[-46  -6  15  11  47] = Vopep
[ -2 -28  -5  29 -34] = Mipal
[ 5 31  3 25 37] = Sut
[ 39 -42 -16 -41 -29] = zata
[37 26 52 30 41] = baga
[ 32  51 -47  28  15] = dib
[ 52 -13 -44 -38  -5] = gimu
[ 46 -27  34  19  39] = nemok
[ 16 -43 -27  51 -20] = Lada
[23 50  3 16 -2] = Zepe
[  5  31   3  16 -38] = tilut
loc: [32]
dib, 1
which: [16 -2]
Zepe
next: [-16 -41]
[-29]
which: [  5  31   3  16 -38]
tilut

[ -5  -9   5  -7   1   3 -38 -32   4 -13  57 -25   8 -29 -27] -> Sut
[ 34   8   4  12   8   7 -31 -45   6 -10  46  -6   1 -23  36] -> nemok
[ 17  -4   1  -8   4  17 -48 -32   3 -14  57 -16   2 -18  25] -> Vopep
[  3  -4   3 -28   5  12 -49 -12   6 -10  53 -16  -2 -22  14] -> Lada
loc: [-28]
Lada, 4
next: [  5  -7   1   3 -38 -32]
[4]
which: [  3  -4   3 -28   5  12 -49 -12   6 -10  53 -16  -2 -22  14]
Lada
which: [  1  -8   4  17 -48 -32   3]
Vopep

[ 10   3  29   1 -17  56  30  23  -2] : gimu
[ 10  23   3   1 -17  56  30  23  -2] : Mipal
[ 10  23 -10   2 -17  56  30  23  22] : nemok
which: [ 10  23 -10   2 -17  56  30  23  22]
nemok
loc: [29]
gimu, 3
next: [ 23   3   1 -17  56  30]
[23]

[  5  -4   3 -11   9   9  -4   8 -12 -47  21  -5   9]  zata
[  5  -1   3 -11   9   9  -4   5 -12 -47  21  -5   9]  dib
[  5  -1   3 -11   9   9  -4 -11 -12 -47  21  -5   5]  Lada
which: [  5  -1   3 -11   9   9  -4 -11 -12 -47  21  -5   5]
Lada
which: [  5  -1   3 -11   9   9  -4   5 -12 -47  21  -5   9]
dib

[ 0  8  0  5  0  7  5  3 10  0  0  7  0 -1  0  1  0 -1  7  1  0  5  1  1
  5  0  0  0  1  1  1  1  6  1 14  1  3  1  4 12  0  0  8  3]  kor
[24  2  0 12  0  3 13  4 14 -4  2 -1 -1  2  5  1  1 -7  6  0  0  4  9  1
  0  0 17  0  0  5 10  2  4  3  4 32  5 12 14 10 10  5  1  2]  Zepe
[ 9  1  5  9  0  2  7  3 10 -1  0  1  0  1  1  0  0 -2  1  0  1  2  2  0
  1  0  7  0  2  2  6  1  4  2  5  9  0  4  9  8  3  4  0  2]  baga
[ 9  1 -1  5  0  6  9  1  2 -2  0 -1  1  4  0  1  2 -7 17 -1  0  3  6  1
  0  4 36  0  0 25  8 13  6  2  0 25 18 11  9  3 14  0  2  1]  Sut
[12  1 13  5  0  7  5  3 10  0  0  7  0 -1  0  1  0 -1  7  1  0  6  0  1
  5  0 41  0  1  1  1  1  6  1 14  1  3  1  4 12  0  1  8  3]  zata
[-1  0 -1 -3  0  0  0 19  0 21  0 12 -1 11 -1  0 -7  1  0  0 11  0  8  0
 13  1 19  0  1  4  5  0  3  1  2 24  0  1  8 -1  9  2  0  9]  Lada
[43  2 11 11  6 16 15  3 23 -3  5 -1  2  0  4  2  0 -8 15  0  0 11  7  1
  2  0  0  0  0  2  4  4  8 15 23 33  8  7  6 22  0  2 12  4]  gimu
which: [ 9  1 -1  5  0  6  9  1  2 -2  0 -1  1  4  0  1  2 -7 17 -1  0  3  6  1
  0  4 36  0  0 25  8 13  6  2  0 25 18 11  9  3 14  0  2  1]
Sut
which: [12  1 13  5  0  7  5  3 10  0  0  7  0 -1  0  1  0 -1  7  1  0  6  0  1
  5  0 41  0  1  1  1  1  6  1 14  1  3  1  4 12  0  1  8  3]
zata
which: [ 9  1  5  9  0  2  7  3 10 -1  0  1  0  1  1  0  0 -2  1  0  1  2  2  0
  1  0  7  0  2  2  6  1  4  2  5  9  0  4  9  8  3  4  0  2]
baga
loc: [-8]
gimu, 18

[  2   0  -7  -8 -27 -12 -15  33  -6 -21  -5  -4 -20  -4  15  30 -15  10
  11  10] : nemok
[-11 -24  32  31   2 -19  17  12  -4  31  27 -20  12 -49   2 -40 -36  31
  21  -2] : Sut
[-11 -24  32  31   2 -19  17  12  -4  31  27 -20  12 -49   2 -40 -36 -20
  16  -9] : Mipal
loc: [-12]
nemok, 6
loc: [15]
nemok, 15

[ 17  10  22  27  13  29 -24 -17] -> gimu
[-9  3  6  7 18  2 -2  8] -> nemok
[ -2   0   8   0 -13 -17  14   2] -> Vopep
[-26   2  -6 -28 -29  35  -2  39] -> baga
[-20   0 -16 -24 -10  44 -12  26] -> zata
[-23 -12 -28 -22  17  23  19   2] -> Lada
[ 33  -2 -14   7   4 -14  -3 -43] -> Mipal
[ -1  13  27  22 -37  -8 -17  16] -> dib
[ 30  -8 -25   3  16   9 -16 -42] -> Zepe
[  2 -10 -25  -4  31  12   3 -23] -> tilut
[-8 -1 -8  1 26 17 -8  2] -> kor
[ 28  10  22  27  26 -36   2 -39] -> Sut
next: [ 13  27  22 -37]
[-8]
loc: [-36]
Sut, 6
loc: [-3]
Mipal, 7
which: [ 17  10  22  27  13  29 -24 -17]
gimu
which: [17 23]
Lada

[ 12  -8  28   8  21  -9 -11   0 -18 -22  -8   8 -12  23  27  18  -2 -29
  -1 -19   8 -30 -11  11   7  -6   6  -1   6 -15  20 -41  23   5  -2  -4
  20] -> Mipal
[ 12   3  18   3  -3 -16 -15   5  33  -1   7  -4  -9 -18  -6  -9   7  -2
  -6   5  -9  22  -7  13  -2  -1   4  -5  11  -5 -35 -17  -3   2  -2   8
 -14] -> Sut
[  9   2  25 -16  18  25  15 -11   4 -22 -16  10  17  32  27  16 -18 -17
 -11 -12  17 -13  -1   0  19 -17   9   7  -1   0  -3 -28  27   9  11  -4
  -6] -> nemok
[-11 -11  -8   3  -6 -22  -1 -42  -5   3  24   0  -4 -27 -10  12   4 -13
  10  25  17  -5 -22  21 -14   1 -10  11 -20   5   2  -4   0   0   6   3
  12] -> tilut
[-18 -15   3  14 -30  -3   5 -31   4  -5 -12  19  -1  -4  -6   3   9   4
   5  22   4  -3  -1  15   5  12  -2  21  -3  17  -5  -4 -10  32 -27   6
 -10] -> dib
[  3  -6  13  -6  18  15  15 -11 -21 -15   3  14  19  -4  35  24 -14   0
  -9 -12   0 -24   1  17  26   1  22   9   1   6 -20 -23  20  16 -14  18
  22] -> kor
[-26 -11  -2  -9 -15  -6  23 -36   8 -21  15  15   9 -41 -10  20  13   8
 -11  25  -8   3  -7  37   0   8 -17  15  -8  11  -8   6 -12   7 -16  13
  16] -> Zepe
[-29 -10  -2  13  -6 -12   5 -36  20 -17  11   4 -14 -32 -10 -17  11  10
  -4  22  -5   6 -32  28 -12  30  -7  25 -25   9 -20 -12   6  -2 -20   2
  14] -> gimu
[ 24  13  -2 -23  27  22  -1  -6  -8 -11  -1  10  22  18  47  16 -20  -7
 -17   1  -3 -16  16 -11  17 -17  33  29  13  -9   7 -30   9   7  11  -1
  18] -> Lada
[  3  13  25 -26   0  31  -7 -14 -27  15   3   4  27  27  39   7   7  -2
 -12 -36   1 -30  -3   6  26  -6  27  29  18   0  -3  17  -1  18  -2  16
  -3] -> Vopep
[-14 -11  -5  13  -9  -9  -9 -39  17  -5   3  -4  17 -32 -22  10   4   2
 -24  15  -3 -19  -9  19   3  10   1   1 -20  -1 -13   1   0  23 -20  21
   3] -> zata
which: [  3  -6  13  -6  18  15  15 -11 -21 -15   3  14  19  -4  35  24 -14   0
  -9 -12   0 -24   1  17  26   1  22   9   1   6 -20 -23  20  16 -14  18
  22]
kor
next: [-21 -15   3  14]
[19]
loc: [-31]
dib, 8

[31  2 52 34 12] = Sut
[ -8  19 -33 -58  -1] = Vopep
[-33 -58  -8  19 -10] = Zepe
which: [ -8  19 -33 -58  -1]
Vopep
which: [ -8  19 -33 -58]
Vopep

